How the points are linked:
state | u m a z g k
vap | puf san vun lur gof gaz
paf | vif gof siv rov val puf
vaz | bil toz tof vus pov zub
rud | fiz gos fod zok kib nef
pes | siv zup rov zuk vug vun
fiz | rof zok san mel vir mun
gen | gol fiz vap rof gaz zin
zik | lan val kaz vot rur vif
gol | mef rof puf vun pes zaz
vuk | suv vaz teg bil kam bif
rir | gos non nok ber pup teg
kib | vir poz gen fer zin zok
suk | vaf zik zub lan nak los
taf | ren nid mun kib fod rud
mel | mak ren zaz gaz vap gen
kaz | vuk los gib vaz vaf rur
pov | nud gib suv teg rir vus
zin | zaz mun gaz pob rof fer
teg | por tof pup bop ber kam
non | ber vuk nud suv nas tof
tup | lav pes vif siv giz mef
mak | tup gaz paf pes puf gol
vir | zup fer gol vap zaz mel
pob | gof gen zup gol mak san
nok | raz nud taf nef rud pup
fer | vap fod rof san pob ren
lur | vug zaz tup paf mef zup
zaz | paf pob pes gof vun vap
zuk | rem puf zik giz vif tup
ren | gaz kib pob vir san fiz
giz | kaz vug vot los suk siv
rov | suk mef rem zik lav vug
fod | san raz mel zin gen kib
siv | rur zuk suk rem los val
ber | taf suv nef nid fom bop
los | vaz vif nak toz lan rem
gib | teg nak bil tof non vaf
zub | non kaz pov vuk vus nak
nas | fom kam gos nok por suv
val | vot tup los lav rem rov
bop | rud rir fom gos nid nud
rur | bif rem vaf zub vaz vot
kam | nok pov ber nud bop bil
por | mok bop poz rud taf nok
mok | gen rud fer fiz ren raz
tof | bop bif nas rir suv pov
suv | nid bil por pup nok rir
pup | poz nas rud fom nef ber
zup | zuk vap mef puf paf mak
rem | zub giz lan kaz toz lav
fom | fod nok zok raz mok nid
vaf | kam lan non pov tof vaz
bif | rir zub kam non bil gib
toz | vus suk bif vaf gib kaz
puf | giz lur val vug rov pes
vot | gib lav vaz nak zub suk
nef | mun por kib mok zok fom
bil | pup vus bop nas nud non
vif | toz rov rur suk vot giz
nud | nef teg nid por gos nas
rof | vun mel lur mak zup pob
gof | rov gol zuk mef tup lur
mun | pob mok vir gen mel fod
gos | zok ber raz taf poz por
vus | nas vaf rir kam teg vuk
zok | mel taf zin ren fer mok
gaz | pes vir gof zup lur rof
nid | kib pup mok poz raz gos
lan | pov vot vuk gib bif toz
vun | val mak vug tup zuk gof
vug | los paf lav vif zik zuk
san | lur zin mak zaz gol vir
lav | nak siv toz rur kaz zik
nak | tof rur vus bif vuk lan
raz | zin nef ren mun fiz poz
poz | fer fom fiz fod mun taf
mef | zik vun giz val siv paf

The rows follow the links: the fewer symbols apart two points are, the more alike their rows tend to be.

Point, then a row for it; each showing differs a little:
los: -7 -10 7 -8 -6 -10 7 30 -19 -1 -8 21 -27 30 -4 -40 -8 27 -25 23 -9 2 36 -6 -1 -2 -23 0 34 -20 15 32 0 -19 -30 -27 15 15 0 1 -1 -9 -20 -26 -21 -17 10 15 -11 14 -24 -9 -11 3 22 -16 4 -2 -5 35 -19
lav: -5 -2 1 -23 -10 -24 16 30 -12 -4 -11 32 -6 19 -7 -31 11 16 -10 34 -3 3 36 0 10 3 -21 -6 29 -26 19 45 1 -23 -25 -26 8 -9 -6 16 -11 3 -21 -17 -32 -21 10 11 -6 15 -12 -9 0 -2 12 -24 -8 -11 -1 37 -15
non: -8 -13 19 19 -3 31 -9 -21 -19 27 -4 -20 -26 4 -12 -4 -16 -3 -54 -1 -5 -3 6 -1 14 2 -14 10 21 -16 -11 9 -10 27 -36 -12 22 32 21 -11 28 -8 -6 -31 9 9 11 13 -14 10 -36 -1 -23 8 8 21 8 22 -41 3 -5
fer: 31 2 9 33 -6 32 7 8 -27 -19 -18 3 2 -32 14 27 29 -2 15 9 -7 -5 -20 -8 -14 9 32 13 -22 -1 1 -29 -7 6 -16 5 -16 -26 -15 9 9 -29 -11 36 -17 15 -3 -24 0 -17 34 -36 -6 16 4 -15 1 -10 33 6 5
vif: -11 1 -13 -40 -11 -44 21 28 5 -5 -4 38 11 20 -8 -22 16 12 9 27 8 0 29 5 14 2 -21 -12 20 -18 18 48 5 -26 -5 -14 4 -15 -9 20 -21 18 -17 -10 -28 -24 8 7 2 19 -1 -2 13 -8 6 -20 -12 -16 7 27 -6
zin: 30 3 14 38 -4 31 4 10 -29 -23 -13 0 -10 -27 14 17 19 -1 14 8 -11 -1 -16 -16 -23 3 31 15 -20 5 1 -36 -4 0 -16 4 -18 -17 -13 4 12 -36 -7 34 -16 16 -5 -22 1 -18 28 -37 -12 19 8 -20 8 -9 37 8 2
puf: 9 -8 8 7 -1 -3 -3 39 -17 -27 3 20 -27 24 11 -45 -16 33 16 10 -18 10 19 -19 -39 -10 1 -1 15 10 26 -22 7 -37 -9 -14 -6 6 -13 -4 -11 -28 -7 7 -30 -13 0 6 0 -8 5 -16 -6 10 16 -35 21 -14 36 12 -16
bif: -8 -4 1 -24 -8 -9 17 -9 -4 24 -12 11 11 0 -17 8 22 -11 -37 18 10 -3 15 15 46 13 -22 -1 21 -35 -6 58 -3 20 -23 -15 16 0 8 14 7 20 -20 -26 -1 -6 13 7 -7 26 -21 0 3 -6 3 12 -20 5 -36 24 -1
nef: 14 -4 22 46 7 51 -16 -26 -20 7 -4 -34 -18 -22 8 22 -11 -13 -25 -16 -5 -1 -24 -5 -8 2 20 18 -14 9 -19 -40 -6 32 -17 10 -2 15 11 -17 33 -27 7 10 18 28 -4 -6 -5 -13 0 -12 -19 15 0 17 14 17 -7 -15 3
suv: -17 -3 -7 -2 5 10 -12 -46 22 32 10 -31 9 -6 -8 25 -13 -22 -23 -22 12 0 -15 16 22 2 -10 -3 -9 4 -20 2 -3 34 14 12 11 21 21 -12 11 24 17 -18 37 13 0 7 -1 7 -19 32 2 -8 -12 39 -4 18 -40 -23 11
pob: 11 2 -2 16 8 8 -16 8 8 -24 16 -10 -7 1 18 -6 -21 8 41 -24 -11 3 -18 -14 -46 -11 20 1 -20 36 8 -55 4 -19 32 18 -18 1 -8 -14 -12 -15 20 25 0 -1 -14 -5 7 -29 23 2 5 2 -5 -11 17 -8 37 -26 5
zub: -31 1 -16 -37 1 -32 -1 -12 29 24 11 3 13 23 -18 -9 -12 -4 -13 -4 17 5 16 17 27 -1 -31 -13 15 -4 -3 42 2 1 14 -4 15 16 13 3 -11 37 7 -33 17 -13 4 16 1 22 -28 34 13 -20 -7 16 -8 6 -36 -2 2
kam: -15 -9 13 14 4 21 -17 -27 -2 28 8 -31 -19 8 -9 0 -29 -9 -45 -22 -1 1 -1 3 12 -5 -15 6 13 -3 -14 -4 -8 31 -16 -1 21 35 21 -19 26 -1 10 -27 28 11 3 14 -13 6 -32 16 -18 1 -3 29 8 27 -43 -11 -3
zik: -7 -2 -7 -31 -13 -34 19 30 -6 -7 -6 38 6 20 -3 -25 14 14 -3 31 2 2 33 3 13 3 -24 -9 30 -21 21 48 2 -24 -13 -23 5 -13 -8 16 -15 13 -21 -15 -28 -22 8 3 -2 19 -5 -6 4 -5 9 -21 -12 -16 0 32 -13
zaz: 4 10 -16 -16 1 -24 3 16 23 -27 7 15 24 -5 10 4 13 3 54 -2 3 1 -11 -2 -15 -2 18 -13 -23 20 7 -14 9 -29 37 14 -25 -29 -21 10 -29 12 7 31 -8 -9 -11 -13 16 -11 34 2 22 -9 -10 -17 -3 -20 38 -13 9

Each walk starts at a row. The symbols on each line, taken left to right, move it on to the next point.
Answer with the point's row; about right is enough.
start -23 4 -16 -38 -3 -33 4 -9 23 24 6 9 18 19 -19 -4 -2 -8 -19 2 13 -2 16 20 35 0 -29 -13 15 -15 -6 47 -1 5 10 -4 17 5 8 7 -8 39 2 -33 16 -12 6 14 0 24 -23 28 14 -19 -6 20 -13 6 -39 3 3
a k m k z g -> -18 -3 3 2 9 13 -17 -35 17 29 14 -32 0 2 -7 15 -26 -19 -28 -25 6 0 -7 10 17 -5 -10 2 0 6 -24 1 1 28 7 7 14 30 20 -13 15 15 19 -17 38 12 3 9 -3 6 -23 30 -7 -7 -12 36 8 24 -40 -26 7
u g k u k a -> 12 1 5 23 8 17 -15 9 0 -21 8 -8 -16 -1 19 -9 -23 11 34 -16 -13 5 -18 -18 -46 -12 23 4 -19 30 6 -56 6 -17 18 14 -16 4 -9 -14 -2 -26 15 25 -3 8 -8 -5 5 -28 22 -7 -3 10 -2 -14 16 -1 37 -22 2
start -15 4 -6 -7 6 3 -7 -43 22 31 8 -27 20 -13 -10 30 -2 -28 -20 -20 17 -5 -17 18 28 2 -7 -3 -11 -1 -24 11 -4 34 18 14 6 12 18 -6 8 28 15 -10 38 11 0 3 -1 6 -16 26 6 -12 -13 39 -9 17 -40 -22 12
m k m z a u a m u -> 29 1 19 37 2 34 0 10 -24 -22 -10 -7 -14 -21 18 10 2 9 13 1 -13 0 -20 -21 -31 -2 29 14 -16 11 3 -44 0 -2 -11 3 -12 -7 -9 -7 10 -39 -3 28 -15 12 -8 -16 -1 -23 25 -32 -12 20 6 -18 11 -5 37 4 1
k a a u u u k a -> -3 -9 20 16 -6 22 0 -16 -25 23 -8 -11 -24 5 -9 -3 -11 -6 -58 8 -1 -4 11 1 22 4 -18 10 22 -24 -9 18 -6 28 -40 -17 20 25 20 -10 25 -9 -12 -28 6 8 11 12 -17 14 -32 -8 -25 7 10 17 0 18 -37 11 -11
start -12 -14 8 -9 -1 -5 -6 20 -9 6 4 6 -31 41 -4 -51 -34 25 -27 9 -12 5 33 -6 -8 -10 -30 0 35 -9 16 13 0 -16 -21 -21 21 30 10 -10 1 -7 -6 -34 -11 -15 9 23 -11 9 -31 6 -16 2 15 -9 9 10 -16 15 -21
m k k a m -> -1 -6 6 -18 -9 -18 14 34 -19 -6 -6 29 -15 27 -6 -38 3 22 -17 29 -9 -1 38 -2 7 1 -23 -3 36 -21 18 38 1 -22 -29 -29 13 2 -6 8 -7 -6 -23 -21 -29 -16 11 16 -7 15 -18 -11 -11 3 17 -21 -5 -8 -1 35 -19
g k k u k a -> -11 -11 14 19 5 27 -17 -24 -9 25 3 -25 -23 5 -8 -3 -24 -4 -49 -11 -4 1 3 0 9 -1 -17 9 16 -9 -12 2 -7 31 -25 -9 22 36 22 -18 26 -6 5 -31 21 13 7 17 -10 9 -36 11 -21 6 2 28 11 25 -43 -2 -4
start -6 -4 6 -14 -10 -1 15 -7 -14 22 -13 7 1 0 -18 9 19 -9 -44 21 9 -5 17 10 41 12 -22 2 24 -36 -5 52 -4 19 -32 -20 15 4 8 10 16 10 -23 -26 -3 1 12 4 -11 26 -25 -7 -8 -2 2 14 -17 5 -37 28 -3
g k g u m u u a -> 4 13 -18 -7 2 -22 -2 14 26 -22 14 8 21 -1 7 2 1 6 59 -9 1 1 -13 -5 -25 -6 15 -11 -23 27 6 -22 8 -28 43 19 -21 -23 -15 3 -28 6 17 30 -1 -7 -12 -8 14 -16 31 9 21 -8 -11 -20 5 -18 39 -20 11
a g a g a m u -> -3 -9 15 7 -6 19 6 -11 -25 23 -12 -5 -16 0 -12 2 5 -3 -53 14 -1 -3 16 2 29 9 -18 10 24 -31 -4 32 -10 24 -39 -20 22 18 15 0 26 -5 -18 -29 0 4 16 8 -16 19 -33 -9 -24 4 11 13 -8 12 -36 22 -9
start 7 14 -17 -18 -5 -30 11 22 17 -27 3 23 24 -8 6 4 20 3 49 6 6 0 -8 -3 -12 -1 19 -9 -22 11 7 -4 8 -28 28 9 -23 -34 -22 15 -26 8 2 31 -18 -11 -8 -12 14 -9 35 -5 22 -7 -2 -24 -9 -21 38 1 9
z m a z z z u -> -17 1 -7 -33 -6 -23 17 -12 3 24 -7 13 15 3 -20 7 22 -11 -30 17 13 -6 18 17 46 10 -24 -7 21 -29 -4 60 -2 13 -11 -13 12 -3 9 13 0 31 -16 -25 4 -9 10 9 -2 30 -23 7 4 -12 -2 16 -22 0 -39 22 1
z k z m k z -> -14 -6 8 8 8 20 -22 -34 7 28 11 -33 -12 5 -8 7 -27 -14 -35 -25 1 0 -7 5 11 -3 -14 7 7 3 -16 -7 -7 28 -2 6 18 34 22 -18 22 5 15 -25 36 11 4 13 -7 4 -31 24 -8 -5 -4 32 7 27 -44 -20 2
start 18 -3 5 4 -3 -4 11 40 -20 -30 -10 27 -13 8 10 -30 8 25 20 25 -14 4 14 -14 -27 1 7 0 8 -1 22 -8 3 -33 -15 -13 -9 -16 -21 9 -9 -26 -13 11 -40 -9 -2 -4 2 -7 16 -31 -3 13 17 -40 4 -18 42 23 -9
g k k a k k z g k -> -18 -14 5 -12 -1 -8 -11 10 -4 8 11 2 -30 42 -3 -51 -38 22 -25 0 -10 10 27 -3 -9 -12 -30 -4 34 -4 11 12 1 -13 -12 -18 22 37 11 -10 -1 -1 1 -34 0 -17 6 24 -7 7 -36 17 -14 -2 11 -3 15 13 -18 5 -19
z z a g a u g -> 24 0 16 40 4 31 -9 12 -22 -24 -3 -9 -20 -14 20 -3 -8 9 19 -4 -19 0 -19 -21 -40 -4 31 14 -16 19 4 -53 2 -7 -2 9 -15 -3 -11 -9 6 -38 3 24 -11 12 -8 -10 6 -25 20 -25 -14 19 6 -16 19 -3 36 -9 -3
start -28 -2 -18 -33 2 -31 -6 -8 26 21 19 -1 2 32 -13 -20 -25 2 -12 -9 9 2 17 15 21 -6 -33 -12 18 -4 1 31 3 -3 19 -5 17 23 15 -3 -11 33 8 -32 20 -13 5 19 -2 16 -30 39 10 -16 -3 16 -2 9 -35 -8 -4
a z g u k u a -> 22 1 10 34 8 25 -14 9 -13 -27 5 -9 -18 -9 20 -7 -18 9 24 -13 -17 6 -20 -18 -46 -7 24 10 -18 27 5 -56 1 -11 2 9 -13 2 -8 -13 3 -31 11 27 -3 8 -7 -9 4 -29 20 -14 -8 15 2 -18 19 -2 39 -14 -2
g g k a k g g z -> -30 -7 -11 -29 -1 -26 -14 -4 25 19 15 -2 -10 36 -13 -31 -36 4 -15 -11 3 3 18 7 13 -9 -34 -13 20 3 2 23 6 -8 14 -6 18 29 15 -10 -10 25 11 -37 18 -16 3 24 -4 14 -33 34 6 -16 -3 16 3 12 -33 -8 -7
start 9 13 -16 -15 -9 -25 17 27 6 -28 -5 31 24 -7 8 0 30 6 48 14 4 1 0 -1 -8 5 11 -10 -13 7 11 3 4 -26 16 3 -21 -37 -23 19 -24 3 -4 30 -23 -10 -4 -14 13 -6 35 -12 21 -2 -1 -29 -7 -26 43 9 7
a m k z m a g m u -> -7 -15 9 -3 -6 -6 -1 24 -18 2 0 14 -28 35 -5 -48 -22 24 -28 19 -9 6 35 -8 -4 -5 -29 -2 38 -16 17 18 0 -19 -29 -26 17 25 4 -2 1 -10 -14 -29 -18 -15 9 19 -10 12 -29 -3 -19 6 19 -13 7 5 -9 25 -20
k a a a m m k g m -> -3 -9 11 -3 -4 10 11 -9 -21 21 -15 0 -9 -1 -14 5 14 -8 -52 18 3 -3 18 8 36 11 -15 7 26 -35 -4 41 -8 26 -40 -21 21 10 9 7 22 4 -19 -27 -2 2 13 6 -13 25 -27 -10 -14 2 11 13 -12 11 -37 30 -8
start -13 1 -18 -43 -9 -47 16 28 13 -4 2 36 16 22 -8 -25 12 11 17 19 5 1 28 6 10 -1 -21 -19 15 -10 17 42 7 -31 14 -15 -1 -16 -10 15 -30 23 -10 -10 -16 -28 1 7 7 17 3 7 21 -15 3 -20 -14 -19 9 20 -3
k z z z m k -> -24 -11 1 -13 7 -15 -13 7 9 13 14 -1 -24 44 -7 -45 -41 22 -21 -4 -5 8 25 0 -6 -13 -32 -6 28 1 6 11 6 -15 -2 -10 22 34 14 -14 -4 7 5 -36 8 -15 4 28 -10 11 -38 23 -4 -5 8 3 14 13 -24 1 -15
m a k a g u u z z z -> 5 4 -9 5 11 -3 -14 8 19 -24 16 -5 4 1 17 -5 -19 7 49 -19 -7 2 -17 -9 -40 -13 18 -7 -24 35 7 -48 9 -25 35 20 -20 -6 -10 -5 -18 -7 20 24 4 2 -13 -4 8 -26 22 9 10 -3 -7 -13 12 -4 33 -27 6
